What can hang from each mark:
Q_147: Q_258 Q_941
Q_640: Q_60 Q_164 Q_258 Q_549
Q_60: Q_164
Q_791: Q_164
Q_346: Q_164 Q_258 Q_640 Q_791
Q_941: Q_81 Q_147 Q_346
Q_164: Q_258
Q_81: Q_258 Q_346 Q_640
Q_929: Q_60 Q_684 Q_941
Q_258: Q_147 Q_346 Q_549 Q_684
Q_549: Q_81 Q_791 Q_929
Q_684: Q_81 Q_164 Q_346 Q_791

Every row comes from one small tree of marks. The marks that hang from a mark follow it in brackets, in the order of their numbers. Every link used is in the known rows. Which tree was each row made from?
Known rows:
Q_791(Q_164(Q_258(Q_147(Q_941(Q_81)) Q_549))): [-232   24  190 -332  -47   25  -56 -104 -128  444  -33  281  212  -37
 -339   92  185  -14  100   83  -31   38 -133 -187 -408  227  332  -14
 -171  233   87  148  157   61 -214   80 -152 -126 -241   15  181 -217
 -193  279]
Q_929(Q_60 Q_684(Q_81 Q_346 Q_791(Q_164))): [-361   69   38  -31  -60   59   34  -21  211  586   40  165 -237  -52
 -290   60  323  198  255 -423  375 -343 -210  207 -151   40   77 -309
  -13   64  287  186   87  228 -258  -63  152  187 -266  -78  272 -307
 -489   70]
Q_60(Q_164(Q_258(Q_147(Q_941) Q_346(Q_640(Q_549(Q_791)))))): [-193   64   80 -152 -150  152 -154 -195 -147  462   91  159  208   96
 -273  278   71  -30  106  221  199  -71  -98   48 -184   85  228   32
 -107   48   -3  131  162  255 -136   17 -337 -197 -218   94   82 -348
 -200   79]
Q_684(Q_164(Q_258(Q_147)) Q_346(Q_640) Q_791): [-284  -62   45  -81 -122  177   61  -58   86  288 -119  -41   77  -20
 -279  328  179   93  428  -70  472 -291 -228  212 -298  211  382 -229
  111  -56  334  215  162  340  -87 -126  -90 -210 -251  122  261 -363
 -321 -121]
Q_147(Q_258 Q_941(Q_346)): [ -38   83  181 -364  -18   89 -157 -201  -22  347   -2  244  130   95
 -191  223   23  -42  124 -243   48 -220   78  -86   31  106   85    9
 -148   72  189  275  101  -22 -288  120 -210 -141 -263  -40  105  -68
 -155  180]
Q_164(Q_258(Q_147 Q_346 Q_549(Q_81 Q_791 Q_929) Q_684)): [-290 -174  152 -220   70    5   -6 -119 -281  391  280   65   12 -208
 -339  542  150  185  -16  171   10  128 -128  221 -256   77  207    2
 -196  195  -90  186   27   43  119   -8  -44  -73  -88   58  255 -426
 -353  209]
Q_60(Q_164(Q_258(Q_147))): [-250   42   10 -201 -134  154  -97 -249  -22  335  -30   70  180  -55
 -265   76   -6   90  122  207   86  -80 -162  -83 -311  222  263  -32
   -1   99    8  130  132  291 -153  -42 -124 -156 -249   -5  210 -309
 -186  129]
Q_549(Q_81(Q_258(Q_147) Q_640(Q_60 Q_164))): [-445   11 -249 -224  206  150   53 -175   14  328 -127  -37   44 -333
 -250  369  184  113   41  381  212   15 -250  123 -184   -1   77 -105
  195  184  132  160  -74  -33 -268 -311 -237 -123 -218   60  290 -174
 -100  -15]
Q_258(Q_147 Q_549(Q_81(Q_640) Q_929(Q_60 Q_684))): [-371   27 -241 -254   32  -68   44 -214 -235  461   85   54 -155 -289
 -312  326  321   26  -81  131   30   58 -188  253 -180  110   13 -148
 -169  279  -64  133   56  -29  -44  -12  -55  186 -203    9  344 -304
 -348   59]
Q_791(Q_164(Q_258(Q_147 Q_684))): [-307  -90  -21 -178 -164   52  -62 -216  -89  485  -42  142  103 -139
 -317   91   64  158  142  128  -31   63 -262 -115 -414  202  291  -32
   -2  289   16  162   45  128 -169   14   26 -122 -191   39  161 -179
 -268  245]
Q_258(Q_147(Q_941) Q_549(Q_81)): [-246  111   34 -350   22   65   42 -121 -168  314   38  116  234 -110
 -318  319  123    5  -18  140  -21  -45 -110   91  -97  105   94    4
 -317  124    6  196  109  -58  -76  -11  -48  -26 -224   11  247 -179
 -185   86]
Q_929(Q_60(Q_164(Q_258)) Q_941(Q_346)): [-287  141   53 -191  -26   54 -189 -146  -82  491  171  270  -62   83
 -139  -24   -4   14  -18 -127  143 -147  -35  -26 -195  121  226 -143
   41   -7  117   49  115  386 -231  -92 -169  -83 -261  -97   79 -316
 -176  136]
Q_346(Q_258(Q_147 Q_684(Q_81)) Q_791): [-369  -58 -111 -139 -215  -11   39 -163   52  304   -3 -147   36  -20
 -259  201  299  172  252   26  228  -43 -251   80 -232  274  262 -236
   32  228   -3  104   83  123  -12 -168  173  -58 -169  204  377 -158
 -182  -10]
Q_81(Q_258(Q_549(Q_791) Q_684) Q_346(Q_640(Q_164))): [-303 -116 -150  -68  224   51  -18  -21  -76  478    2  -77  215 -218
 -485  268  124   -8  197   67  189   24 -316  135 -128  186  107    9
  186  150  105  165   41  -73 -137 -290 -173 -265  -42  197  100  -76
 -223  105]
Q_164(Q_258(Q_147 Q_549 Q_684(Q_81))): [-252 -121   91 -258 -127   35   80   21  -80  365  -63    8  155 -233
 -376  214  191   66  161  128   61   24 -250   12 -437  280  282  -26
 -179  149  120  230  102   52   58  -73  -32 -159 -116   29  304 -275
 -356  178]
Q_81(Q_258 Q_346(Q_164 Q_791) Q_640(Q_60)): [-451   -1 -288  -38  188  105  -86 -254 -136  324 -158  -91   96 -221
 -373  290  231  -77  182  233  446 -155 -304  -43 -127  140  131 -188
  601  138  128  222  152  -37 -213 -386 -270 -171 -214  164  205  160
 -111 -176]
Q_791(Q_164(Q_258(Q_147 Q_346 Q_549))): [-275  -22  144 -199   -7  -38 -107  -57 -165  472   66  286  135 -130
 -427  167  139  123   69  121  -61  -28 -153 -151 -370  242  294   20
  -57  194   83  221  172  100  -73   66  -69 -105 -171  -17   81 -291
 -226  302]
Q_60(Q_164(Q_258(Q_346(Q_640 Q_791)))): [-277   51   -4  -90  -68  109 -241 -187  -26  366    2    4   93   43
 -321  118   33  107  218   90  190 -104 -158 -106 -119  127  285    6
  114   82   40  100  203  339 -100  -43 -133 -121 -195   40  240 -263
  -45    1]
Q_684(Q_164 Q_346(Q_640(Q_258) Q_791)): [-186   22 -128   25  -51  107  -45 -139  162  192 -206   -8   11  -57
 -288  238  236  124  420 -169  486 -169 -122   92  -90  163  143 -269
  210  -24  300  216  153  266 -165 -167  -93 -137 -174  178  399 -189
  -76 -196]
Q_346(Q_164 Q_258(Q_147 Q_684(Q_81(Q_640))) Q_791): [-552   56 -245 -118 -178   46  -65  -74  -61  363  -56 -148   48  -17
 -280  236  350  107  257   74  318  -14 -408   28 -147  240  324 -318
  220  324  -91   57   35  216  -43 -199  111  -46 -228  270  335 -202
 -199  -85]
Q_684(Q_164(Q_258) Q_346(Q_640) Q_791): [-236  -72   68  -91  -26  199    0   -8  136  265 -181  -57   28  -47
 -302  261  155   76  496 -184  511 -330 -203  135 -184  173  341 -177
  167  -95  370  260  165  328 -170 -159  -97 -197 -197   76  286 -324
 -294 -138]
Q_640(Q_60 Q_549(Q_81(Q_258) Q_791(Q_164) Q_929(Q_941))): [-200  -88  -95 -215  375  119 -119 -286 -112  350   36  295  -82 -234
 -221  437  389   50   71   97  285   60 -110  100  -17   10  -60 -154
   75  101  -77  225  -31   41 -478 -308 -192   35 -213  132  183 -260
 -152   42]
Q_684(Q_81 Q_346 Q_791(Q_164(Q_258(Q_147(Q_941))))): [-295  -20  339 -189  -29  201   90  -72  105  375  -81  204   91   33
 -299  328  282  150  361 -184  378 -321 -225   40 -324   40  354 -144
  -11  -57  337  326  136  291 -225   -7  -23 -115 -347   18  157 -342
 -438   68]
Q_258(Q_147(Q_941) Q_549(Q_81) Q_684(Q_346 Q_791)): [-299   48   89 -230  -17   53  193   29 -140  434   96   21  159 -119
 -329  525  137  133   91  -64  160 -205 -219  344 -168   55  162  -79
 -249  -46  106  181  126   39   -8  -81  102  -68 -229   60  220 -114
 -289   27]
Q_941(Q_346(Q_258(Q_147 Q_549) Q_640 Q_791(Q_164))): [-306  114  -65 -152 -143 -188 -157  -91  -79  329   73  110   58  140
 -310  134  351   64  283 -101   46  -25 -148  -90 -203  359  326 -172
   73  313  -90  -30  221  153 -142  -89  -26  -88 -143  171  168 -172
   82   99]
Q_640(Q_60(Q_164) Q_258 Q_549): [ -15  118 -226  -53   15   62  -74 -125  119  275 -204  172   41 -276
 -227  143  187   73  133  258  345 -111   15  -62 -232  235 -100 -145
   85 -155  124  215  189  171 -395 -365 -380 -180 -151   58  262  -74
   48   -9]
Q_929(Q_60(Q_164) Q_684(Q_81(Q_258)) Q_941(Q_346)): [-327  129  -48 -206   27  -13 -100  -58   75  594  172  309 -123   -4
 -133    9  179   -3    9 -378  332 -165 -167  109 -112  107   88 -206
   27  123  193   -7  -36  308 -236 -133  -31  102 -275 -128  175 -402
 -332  143]
Q_791(Q_164(Q_258(Q_346(Q_640) Q_549 Q_684(Q_81)))): [-310 -111  121 -167   16  -24 -110  110  -64  556  -85  156   49 -146
 -425  182  196  113  273  -80   96   26 -334 -149 -267  156  295  107
  -71  212  176  175   96  120  -59   37  -12 -140  -96   16  142 -330
 -279  227]
Q_164(Q_258(Q_346 Q_549(Q_929))): [-107 -155  161 -254  161   15 -107 -105 -201  264   48  161    5 -236
 -409  261  104   52  113   28   44  -51  -30  -86 -233  248  229   67
  -54   53  116  302  232   53  -27   -1 -129 -105 -102  -53  218 -286
 -235  181]
Q_549(Q_81(Q_640) Q_929): [-296  -95 -104 -284  236  195  -31 -339 -118  187 -138  -62 -187 -301
 -204  315  142  105  157   59  142   -9 -155   81   15  -39   12  -10
   58  198   33  267   16  -12 -181  -47  -38    9 -142   -8  392 -203
 -229  -17]
Q_941(Q_81 Q_147 Q_346(Q_164 Q_258 Q_640(Q_60 Q_549))): [-251  154 -120 -318 -111    9 -146    5   37  283   21  117   -5  136
   37  -11  359 -119  363  -85  253   28   37  -16 -209  382  189 -377
  135  307   -6 -282  291  153 -285 -359 -196 -256  -71   54  309  -70
  159  -10]
Q_164(Q_258(Q_147 Q_549(Q_81(Q_640) Q_929))): [-277  -97   10 -363   90   49   22 -232 -239  234  -80    4   44 -297
 -353  380  260   18   80  295   28   82 -159   17 -317  153  237    3
  -47  199   -6  277   91   53  -51  -33 -197  -64 -158   24  314 -328
 -287   82]
Q_640(Q_258 Q_549(Q_791(Q_164) Q_929)): [   7  -53  -75  -87  157   81 -132 -290  -26  217  -83  280  -98 -245
 -303  227  328  132  183   50  225   41   66  -38 -167  161  -79 -203
   57   94  -16  366   75   76 -418 -175 -265  -38 -111  135  285 -222
 -185  168]
Q_684(Q_81 Q_164(Q_258) Q_346(Q_640(Q_60)) Q_791): [-286 -101  130  -49   21  239   75  116  286  263 -233  -41  -37  -69
 -227  396  319   92  580 -179  713 -358 -289  181 -216  108  304 -216
  122 -203  499  260  150  332 -176 -274 -143 -232 -246   87  326 -434
 -323 -226]
Q_684(Q_81 Q_164 Q_346(Q_258(Q_147) Q_640 Q_791)): [-393  -20    1  -86 -162  105   55  -67  216  236 -145  -90   26  107
 -236  319  424  109  552 -239  576 -216 -310  176 -131  237  308 -315
  122   71  258  108  131  328  -53 -118   80 -142 -242  245  350 -448
 -245 -210]
Q_640(Q_60 Q_164 Q_258(Q_346 Q_684(Q_791)) Q_549(Q_81)): [-218  100 -234  -10  219  109   23  147  156  392   62  113 -101 -404
 -253  450  169  347   55  268  388  -75    3  272 -149    0 -139 -240
  109 -206  213  224   51  173 -303 -502 -209 -145  -96   93  272 -126
    0   -8]
Q_60(Q_164(Q_258(Q_346(Q_640) Q_549))): [-216   36   63 -173   16   27 -189    0  -84  424  -34   85  154  -61
 -389  127   36   26  174   73  107  -94 -187 -132 -166  215  275  128
  -35   43   85  118  215  255  -71  -17 -191 -174 -138  -19  139 -343
 -108  122]
Q_640(Q_164 Q_258(Q_147 Q_684) Q_549): [-128   70 -306  -85  -61  125   32  -70   54  340  -59  140   86 -349
 -305  154  130  209   60  292  133   89  -39  127 -353  248  -43 -255
   30   19   93  221   63  147 -258 -288 -174 -187 -112  160  263  -94
  -96  134]
Q_640(Q_258(Q_147(Q_941) Q_684)): [-107  -24 -150 -142 -166   -7   78 -236  -67  361  -82  104  157 -178
 -221  239   38   80   -2  170  131   31  -91   40 -325  162  122  -68
 -120  100  172  214   19    5 -107  -79 -137 -164 -195  108  250  -18
 -183   97]

Which tree is each row?
[ -76  110 -160  -51   95  -59  -79   -2   79  306 -145  160  117 -251
 -307  201  168   75   66  215  217  -84  -86 -112 -223  263   24  -57
   -4 -127  129  182  177  136 -271 -323 -313 -164 -177   46  234 -150
   78   45]
Q_640(Q_60(Q_164) Q_258(Q_549))
[-138   73  -79    1   30  100   35  -90  130  383  -25   64  -33 -248
 -186  429  238  227  148  131  432  -59  -52  262 -130  -38 -164 -167
   38 -143   37  153   11  210 -326 -370 -266 -163  -73  100  291 -202
 -101  -34]
Q_640(Q_60(Q_164) Q_258(Q_684(Q_346)) Q_549(Q_81 Q_791))
[-329  -86  112 -289  255   14 -137 -105 -207  416  -40  210  -65 -264
 -406  343  217  113  133   68   45   27 -192 -145 -187   44  211  102
   69  208   59  292   94   93 -174   53 -128  -40 -136  -43  164 -354
 -260  208]
Q_791(Q_164(Q_258(Q_346 Q_549(Q_81(Q_640) Q_929))))
[-233   88 -477  -81 -104  -20 -266 -245  -43  302  -41   12  -46  -14
 -286  173  496  -67  337   54  378   47 -207    2   44  353  140 -333
  218  249 -244  -38  208  276 -360 -316  -85  110 -207  309  295 -150
   58 -272]
Q_346(Q_164 Q_258 Q_640(Q_60 Q_549(Q_929(Q_684))) Q_791)
[-208  -76   38 -250   41   20   19 -233 -162  367   22  177  183 -108
 -299  298   10    4   -4   64  183 -140  -93    9 -227  168  205   16
  -22  157  233  211   80 -126  -58  -12 -144 -146 -247   -9  156 -104
 -247  158]
Q_81(Q_258(Q_147(Q_941) Q_346))
[-263 -142   -7  -45  108  161 -119 -328   28  451   98  146 -142  -52
 -254  226  313   83  295 -216  226   32 -279  143    4   -2    8  -69
   19  299    2  184    2  128 -222   31   59   74 -157  121  184 -375
 -422   81]
Q_549(Q_791(Q_164) Q_929(Q_684(Q_81(Q_346(Q_640)))))
[-360 -158 -187 -105   58   93   45  -95  -38  357 -254 -116  -22 -291
 -357  355  154   50  327 -116  453 -177 -338  109 -188  146  189 -136
  390  124  268  268   43  -21 -136 -208  -68 -184 -140  108  378   -4
 -250  -62]
Q_81(Q_258(Q_684(Q_164 Q_346(Q_791))) Q_640)
[-182   42  160 -307   17  163  -21 -136  -80  291  -42  106  -83  -28
  -62   79    1  -67  140 -181  136 -136   27   17 -132   25  130  -11
  -26  165  264  118  140 -111 -174   36 -206 -207 -113  -89  318   45
  -83  123]
Q_147(Q_941(Q_81(Q_640) Q_346))
[-174   29 -139  -47 -169  136 -124 -212  -31  381  -55   17  118  -22
 -230  208  230  -31  199  364  233   -5 -153   82 -233  173  133  -92
  -41   59  -54   75  164  189 -241 -222 -381 -195 -164  172  195 -248
  -64  -50]
Q_346(Q_640(Q_60(Q_164(Q_258(Q_147))) Q_549(Q_791)))
[-227  140 -185 -203 -117   23 -218  -50  -17  281  106  129   55  164
  -63  143  357 -117  333    9  226  -10    0   38  -64  310  151 -333
  162  260 -149 -125  240  165 -312 -417 -235 -210  -69  117  184 -123
   90  -54]
Q_941(Q_147 Q_346(Q_164 Q_258 Q_640(Q_60 Q_549(Q_791))))
[-138   42 -196  -44  -40   36   -6 -221  -98  418 -165  220   34 -209
 -233  373  352  -44   29  416  263   -1  -70   34 -294   33   -2 -126
   71   56  121  339   67  -58 -364 -213 -522 -174 -177  194  159  -12
 -105   17]
Q_81(Q_640(Q_60 Q_258(Q_147(Q_941)) Q_549(Q_791(Q_164))))
[-151   64 -107 -152 -130  148  -71 -185  -16  346  -81  135  124 -170
 -243  163  145   17  133  364  210  -96  -88  -17 -351  269   88 -103
   12  -60    3  149  244  202 -282 -244 -308 -196 -214   42  191 -167
  -71   22]
Q_640(Q_60(Q_164(Q_258(Q_147))) Q_549)
[-353 -113 -233  -26  206  134   98   29   66  442 -183  -82  -52 -364
 -326  402  146  131  226   85  410 -214 -341  197 -243   71  170 -128
  384  -64  330  231   44   12 -305 -420 -187 -243 -181  105  211   40
 -134  -53]
Q_81(Q_258(Q_684(Q_346 Q_791)) Q_640(Q_60 Q_164))
[-397   -3  -26  -90  -42  127   49    6  200  507   53   31 -110 -131
 -298  153  234   42  267 -173  581 -324 -187  235 -241  132  116 -311
  129  -22  370  282   87  266 -145 -215  -58   20 -235  -35  301 -389
 -615  -38]
Q_929(Q_60 Q_684(Q_81(Q_346) Q_164(Q_258) Q_791))
[-502  126  -52 -135   83   22  -19  205 -224  487  268   40   81 -175
 -358  459   90  265  -20   45  131 -115 -276  277  -85  133  164 -193
 -121  133  -48   59   80  112  135 -160  197   -2 -190   65  231 -273
 -241  116]
Q_258(Q_147 Q_346(Q_164) Q_549(Q_81) Q_684(Q_791))
[-224  -27  -29  -42  -53   76  -69    8   50  270 -147    1   97  -63
 -387  335  302   -6  427  -30  398 -159 -213   55 -188  240  284 -163
  135  -81  221  187  285  234 -144 -219 -186 -182 -181  157  313 -225
  -50 -216]
Q_684(Q_164(Q_258(Q_549)) Q_346(Q_640(Q_60) Q_791))
